Here is a tiny trained network, its code and every weight. The questions are about switching its units off for an input and a target symbol, where a switched-off unit gives its printed mean instead of its output.

import numpy as np


def w(rows, s, z=0):
    codes = np.array(rows[::2]) - 128.0
    scale = np.full(codes.shape[1], s)
    scale[-1] = z or s
    return codes * scale


def norm(h):
    return h / np.sqrt((h * h).mean(-1, keepdims=True) + 1e-5)


def softmax(a):
    e = np.exp(a - a.max(-1, keepdims=True))
    return e / e.sum(-1, keepdims=True)


def log_softmax(a):
    a = a - a.max(-1, keepdims=True)
    return a - np.log(np.exp(a).sum(-1, keepdims=True))


def net(x, mask):
    ids = ['αγεηθλμξτ'.index(c) for c in x.split()]
    T = len(ids)
    res = E[ids] + P[:T]
    u = 0
    for l in range(3):
        r = norm(res)
        for j in range(2):
            rows = slice(2 * j, 2 * j + 2)
            q, k, v = (r @ M[l][rows].T for M in (Q, K, V))
            z = softmax(np.where(np.tri(T) > 0, q @ k.T / 2**0.5, -1e9)) @ v
            o = O[l][rows]
            res = res + np.where(mask[u + j], z, o[:, -1]) @ o[:, :-1]
        u += 2
    return log_softmax(norm(res)[-1] @ U[:, :-1].T + U[:, -1])


Q, K, V, O = {}, {}, {}, {}
E = w([
[128,132,203],'α',
[130,120,74],'γ',
[119,150,151],'ε',
[131,155,162],'η',
[116,104,83],'θ',
[124,129,117],'λ',
[107,11,133],'μ',
[112,36,84],'ξ',
[115,91,159],'τ',
],0.011)
P = w([
[129,105,107],'0',
[194,164,101],'1',
[83,80,191],'2',
[219,162,104],'3',
[74,86,190],'4',
[153,55,115],'5',
[78,94,194],'6',
[252,60,136],'7',
],0.012)
Q[0] = w([
[10,144,125],'L0H1',
[160,116,162],'L0H1',
[114,78,78],'L0H2',
[134,79,149],'L0H2',
],0.014)
K[0] = w([
[56,157,73],'L0H1',
[204,76,1],'L0H1',
[135,144,240],'L0H2',
[175,177,250],'L0H2',
],0.0072)
V[0] = w([
[3,153,144],'L0H1',
[163,173,176],'L0H1',
[113,115,84],'L0H2',
[89,144,126],'L0H2',
],0.012)
O[0] = w([
[84,3,209,3],'L0H1',
[74,189,84,91],'L0H1',
[26,124,91,103],'L0H2',
[31,90,176,96],'L0H2',
],0.0067,0.0057)
Q[1] = w([
[109,116,93],'L1H1',
[58,89,149],'L1H1',
[149,250,160],'L1H2',
[118,254,172],'L1H2',
],0.0082)
K[1] = w([
[171,138,157],'L1H1',
[254,136,104],'L1H1',
[161,129,196],'L1H2',
[189,191,163],'L1H2',
],0.008)
V[1] = w([
[116,112,138],'L1H1',
[2,54,145],'L1H1',
[105,17,159],'L1H2',
[132,184,170],'L1H2',
],0.0073)
O[1] = w([
[114,222,146,133],'L1H1',
[45,81,65,50],'L1H1',
[114,207,187,250],'L1H2',
[88,2,88,57],'L1H2',
],0.0063,0.0019)
Q[2] = w([
[80,129,247],'L2H1',
[26,175,196],'L2H1',
[145,59,130],'L2H2',
[96,144,158],'L2H2',
],0.012)
K[2] = w([
[2,115,81],'L2H1',
[35,106,127],'L2H1',
[63,63,186],'L2H2',
[52,173,42],'L2H2',
],0.009)
V[2] = w([
[147,136,64],'L2H1',
[156,3,114],'L2H1',
[141,98,2],'L2H2',
[14,161,115],'L2H2',
],0.0094)
O[2] = w([
[185,42,177,153],'L2H1',
[87,81,70,153],'L2H1',
[115,41,158,51],'L2H2',
[84,153,245,4],'L2H2',
],0.012,0.0041)
U = w([
[161,198,108,151],'α',
[185,91,162,167],'γ',
[35,154,204,133],'ε',
[167,65,93,2],'η',
[133,104,241,123],'θ',
[153,168,223,137],'λ',
[22,101,74,106],'μ',
[118,59,163,123],'ξ',
[97,247,172,158],'τ',
],0.013,0.0042)

Each question gives the input, a string of symbols that net reads in full, and the target symbol t.
The units are the heads (2 rows each of Q, K, V and O). Each row of codes is followed by its name. A weight is (code - 128) times the scale printed after its matrix; where a second scale follows, it is the last column's (O and U).
mask holds one flag per head, layer by layer. A switched-off head (its flag False) gives its mean, the last column of its rows in O, instead of its output. The means were averaged over made-up inputs and are rounded, as every weight is.
A unit's drop is (log p(t) with every unit on - log p(t) with that unit switched off) / (log p(t) with every unit on - log p(t) with every unit switched off).
The circuit of an input: a set's keep is (log p(t) with only the set's units on - log p(t) with every unit switched off) / (log p(t) with every unit on - log p(t) with every unit switched off). Starting from all 6 units, units are removed one at a time, each time the one whose removal leaves the highest keep (on an exact tie, the one counted first), for as long as the keep stays at least 0.8.
units of the circuit, in order: the units of the circuit, biggest drop first
most important unit: the unit with the biggest drop
heads that matter: for each layer, one digit per head in row order, 1 if its drop is at least 0.15 and else 0, layers parted by /
input τ μ λ, target τ: units of the circuit, in order -> [L2H1]
input τ λ λ γ λ γ μ, target τ: units of the circuit, in order -> [L0H1 L1H2 L2H2]
input μ ε γ, target μ: units of the circuit, in order -> [L0H1 L2H1]
input τ τ λ, target τ: heads that matter -> 10 / 01 / 10
input η θ μ τ η, target η: heads that matter -> 00 / 01 / 00
input ξ ε μ μ λ, target ξ: heads that matter -> 01 / 10 / 10
input ε τ ε γ θ γ τ, target ε: heads that matter -> 10 / 00 / 11
input τ μ θ ε θ α μ, target τ: heads that matter -> 10 / 01 / 10
input ε α α, target ε: heads that matter -> 10 / 00 / 10
input ε τ τ λ η, target ε: units of the circuit, in order -> [L0H1 L2H1 L2H2]
input ε η θ α μ, target ε: units of the circuit, in order -> [L0H1 L2H2 L2H1 L1H2]
input ε ε ξ η γ, target ε: heads that matter -> 10 / 01 / 11
input θ ε θ η μ λ γ, target θ: heads that matter -> 11 / 11 / 00
input μ θ ξ ε θ, target μ: heads that matter -> 11 / 11 / 10
input λ α λ, target λ: units of the circuit, in order -> [L0H1 L1H2 L0H2 L2H1]
input τ ε θ, target τ: units of the circuit, in order -> [L2H1]
input ε μ ε μ λ, target ε: heads that matter -> 10 / 00 / 10
input α α ε γ μ μ α, target α: heads that matter -> 01 / 11 / 11
input τ α γ, target τ: units of the circuit, in order -> [L1H2 L0H1 L2H1]
input ε μ λ μ ξ μ τ, target ε: units of the circuit, in order -> [L0H1 L2H1 L1H2]
input ε τ τ μ α τ α, target ε: heads that matter -> 10 / 10 / 11
input ε τ α μ η γ θ, target ε: most important unit -> L0H1
input τ ε λ λ ε μ ξ, target τ: units of the circuit, in order -> [L1H2 L0H1 L2H2]
input μ θ τ γ η μ λ, target μ: units of the circuit, in order -> [L2H1 L1H1]
